Here is a tiny trained network, its code and every weight. The questions are about switching its units off for an input and a class, where a switched-off unit gives its printed mean instead of its output.

import numpy as np


def w(rows, s, z=0):
    codes = np.array(rows[::2]) - 128.0
    scale = np.full(codes.shape[1], s)
    scale[-1] = z or s
    return codes * scale


def norm(h):
    return h / np.sqrt((h * h).mean(-1, keepdims=True) + 1e-5)


def f(y):
    return np.maximum(y, 0)


def log_softmax(a):
    a = a - a.max(-1, keepdims=True)
    return a - np.log(np.exp(a).sum(-1, keepdims=True))


def net(x, mask):
    res = np.array(x, float).reshape(1, 6) / 4 @ E
    u = 0
    for l in range(2):
        y = f(norm(res) @ A[l][:, :-1].T + A[l][:, -1])
        res = res + np.where(mask[u : u + 5], y, B[l][:, -1]) @ B[l][:, :-1]
        u += 5
    return log_softmax(norm(res)[-1] @ U[:, :-1].T + U[:, -1])


A, B = {}, {}
E = w([
[142,199,144,142],'x0',
[142,98,48,211],'x1',
[136,185,105,93],'x2',
[13,115,52,72],'x3',
[156,54,144,108],'x4',
[94,187,253,168],'x5',
],0.0074)
A[0] = w([
[177,83,254,105,121],'L0N0',
[105,199,208,141,44],'L0N1',
[110,170,168,135,72],'L0N2',
[104,171,171,132,62],'L0N3',
[216,116,78,137,253],'L0N4',
],0.0094,0.0044)
B[0] = w([
[74,145,82,19,241],'L0N0',
[151,173,217,149,185],'L0N1',
[125,231,166,177,156],'L0N2',
[188,247,253,116,155],'L0N3',
[119,111,88,175,255],'L0N4',
],0.0061,0.0055)
A[1] = w([
[201,121,164,55,43],'L1N0',
[211,225,90,158,82],'L1N1',
[254,176,85,136,5],'L1N2',
[122,224,117,45,86],'L1N3',
[124,188,227,114,24],'L1N4',
],0.007,0.0026)
B[1] = w([
[118,127,95,16,188],'L1N0',
[47,59,88,208,222],'L1N1',
[204,2,99,169,183],'L1N2',
[162,37,80,222,254],'L1N3',
[102,194,246,97,253],'L1N4',
],0.0064,0.0026)
U = w([
[124,145,47,65,3],'0',
[88,254,233,91,144],'1',
[27,101,12,50,251],'2',
[237,25,29,176,125],'3',
],0.0086,0.0054)

Each question gives the input, the list of numbers given to net, and the class t.
The units are the neurons (one row each of A and B). Each row of codes is followed by its name. A weight is (code - 128) times the scale printed after its matrix; where a second scale follows, it is the last column's (A, B and U).
mask holds one flag per neuron, layer by layer. A switched-off neuron (its flag False) gives its mean, the last column of its row in B, instead of its output. The means were averaged over made-up inputs and are rounded, as every weight is.
A unit's drop is (log p(t) with every unit on - log p(t) with that unit switched off) / (log p(t) with every unit on - log p(t) with every unit switched off).
The circuit of an input: a set's keep is (log p(t) with only the set's units on - log p(t) with every unit switched off) / (log p(t) with every unit on - log p(t) with every unit switched off). Starting from all 10 units, units are removed one at a time, each time the one whose removal leaves the highest keep (on an exact tie, the one counted first), for as long as the keep stays at least 0.8.
units of the circuit, in order: the units of the circuit, biggest drop first
most important unit: the unit with the biggest drop
k most important neurons: the k neurons with the biggest drops, biggest first
drop when u is switched off: that unit's drop, to one decimal
input [-3,-3,-5,-5,8,-1], class 2: most important unit	L0N0
input [0,-7,2,-5,3,-5], class 2: 2 most important neurons	L0N0, L1N0
input [3,-4,7,-2,-2,-7], class 3: units of the circuit, in order	L1N2, L1N3
input [8,-8,-5,2,-5,-8], class 3: units of the circuit, in order	L1N3, L0N0
input [-2,-5,-3,-1,-6,-7], class 3: 3 most important neurons	L0N0, L1N4, L1N0
input [-2,-2,0,-5,8,-2], class 2: 2 most important neurons	L0N0, L1N0
input [0,-3,7,-3,-5,-2], class 3: 2 most important neurons	L1N3, L1N2
input [-1,-3,-5,-2,5,1], class 2: drop when L0N0 is switched off	0.5
input [2,2,-4,1,8,4], class 2: drop when L0N0 is switched off	0.7
input [-1,-8,-4,-5,4,-4], class 2: drop when L0N0 is switched off	0.3
